Here is a tiny trained network, its code and every weight. The questions are about switching its units off for an input and a target symbol, where a switched-off unit gives its printed mean instead of its output.

import numpy as np


def w(rows, s, z=0):
    codes = np.array(rows[::2]) - 128.0
    scale = np.full(codes.shape[1], s)
    scale[-1] = z or s
    return codes * scale


def f(y):
    return y / 2 * (1 + np.tanh(0.7978845608 * (y + 0.044715 * y**3)))


def softmax(a):
    e = np.exp(a - a.max(-1, keepdims=True))
    return e / e.sum(-1, keepdims=True)


def log_softmax(a):
    a = a - a.max(-1, keepdims=True)
    return a - np.log(np.exp(a).sum(-1, keepdims=True))


def net(x, mask):
    ids = ['αγμτφψω'.index(c) for c in x.split()]
    T = len(ids)
    res = E[ids] + P[:T]
    q, k, v = (res @ M[0].T for M in (Q, K, V))
    z = softmax(np.where(np.tri(T) > 0, q @ k.T / 2**0.5, -1e9)) @ v
    res = res + np.where(mask[0], z, O[0][:, -1]) @ O[0][:, :-1]
    y = f(res @ A[0][:, :-1].T + A[0][:, -1])
    res = res + np.where(mask[1:9], y, B[0][:, -1]) @ B[0][:, :-1]
    return log_softmax(res[-1] @ U[:, :-1].T + U[:, -1])


Q, K, V, O, A, B = {}, {}, {}, {}, {}, {}
E = w([
[191,115,139,89],'α',
[180,105,218,132],'γ',
[109,63,101,104],'μ',
[251,126,241,116],'τ',
[190,17,98,87],'φ',
[133,20,191,123],'ψ',
[105,69,140,134],'ω',
],0.016)
P = w([
[169,2,49,113],'0',
[136,92,237,138],'1',
[126,99,230,158],'2',
[121,99,228,170],'3',
[125,87,228,168],'4',
[115,92,215,172],'5',
[117,84,228,171],'6',
[133,72,237,168],'7',
[134,79,235,179],'8',
[137,60,253,187],'9',
],0.0062)
Q[0] = w([
[113,227,39,164],'H0',
[154,196,4,132],'H0',
],0.015)
K[0] = w([
[2,174,185,53],'H0',
[90,211,194,96],'H0',
],0.016)
V[0] = w([
[171,154,4,69],'H0',
[69,93,43,133],'H0',
],0.015)
O[0] = w([
[248,107,58,156,3],'H0',
[162,184,80,4,214],'H0',
],0.017,0.00035)
A[0] = w([
[147,132,85,111,42],'N0',
[109,71,105,131,35],'N1',
[196,93,74,134,173],'N2',
[156,134,132,166,46],'N3',
[196,66,87,235,154],'N4',
[84,80,177,249,44],'N5',
[168,142,192,109,180],'N6',
[124,76,137,127,252],'N7',
],0.013,0.0037)
B[0] = w([
[148,153,181,88,154],'N0',
[104,109,170,106,143],'N1',
[117,146,172,165,195],'N2',
[78,158,131,106,136],'N3',
[80,132,82,112,195],'N4',
[168,74,113,129,254],'N5',
[79,98,77,131,171],'N6',
[144,246,126,142,181],'N7',
],0.011,0.026)
U = w([
[148,187,205,192,156],'α',
[102,88,15,2,152],'γ',
[127,112,74,106,37],'μ',
[92,172,50,137,250],'τ',
[73,155,168,90,190],'φ',
[151,157,85,107,74],'ψ',
[173,145,140,89,146],'ω',
],0.0096,0.0023)

Each question gives the input, a string of symbols that net reads in full, and the target symbol t.
The units are the heads (2 rows each of Q, K, V and O) and the neurons (one row each of A and B). Each row of codes is followed by its name. A weight is (code - 128) times the scale printed after its matrix; where a second scale follows, it is the last column's (O, A, B and U).
mask holds one flag per unit, heads first, then neurons. A switched-off unit (its flag False) gives its mean, the last column of its rows in O or B, instead of its output. The means were averaged over made-up inputs and are rounded, as every weight is.
A unit's drop is (log p(t) with every unit on - log p(t) with that unit switched off) / (log p(t) with every unit on - log p(t) with every unit switched off).
The circuit of an input: a set's keep is (log p(t) with only the set's units on - log p(t) with every unit switched off) / (log p(t) with every unit on - log p(t) with every unit switched off). Starting from all 9 units, units are removed one at a time, each time the one whose removal leaves the highest keep (on an exact tie, the one counted first), for as long as the keep stays at least 0.8.
units of the circuit, in order: the units of the circuit, biggest drop first
unit that matters most: the unit with the biggest drop
k most important neurons: the k neurons with the biggest drops, biggest first
drop when u is switched off: that unit's drop, to one decimal
input α ψ μ, target τ: unit that matters most -> N4
input γ γ ω ω γ ψ α, target α: 2 most important neurons -> (N4 N7)
input α ψ τ γ, target τ: units of the circuit, in order -> (N4 H0 N5)
input μ ψ ψ τ α τ ω μ ψ ω, target ω: units of the circuit, in order -> (H0 N2 N4)
input τ ω ψ α, target μ: 4 most important neurons -> (N5 N4 N2 N0)
input τ ψ τ ψ ψ τ γ τ μ γ, target μ: units of the circuit, in order -> (N5 N4 H0)
input μ γ τ ω ψ ψ ω γ, target ω: units of the circuit, in order -> (H0 N4)
input τ ψ ψ τ ω μ μ ω, target μ: units of the circuit, in order -> (N5 H0)
input γ ψ γ α μ, target α: units of the circuit, in order -> (H0 N4)
input ω ω γ ω ω α, target γ: 2 most important neurons -> (N2 N7)
input ω ω ω α, target γ: drop when N1 is switched off -> 0.0
input ω ω ω, target γ: drop when H0 is switched off -> 1.2
input α μ ω α, target τ: drop when N2 is switched off -> 0.3
input ψ μ α α, target φ: most important neuron -> (N5)
input ψ α ω ψ ω, target φ: 2 most important neurons -> (N5 N4)
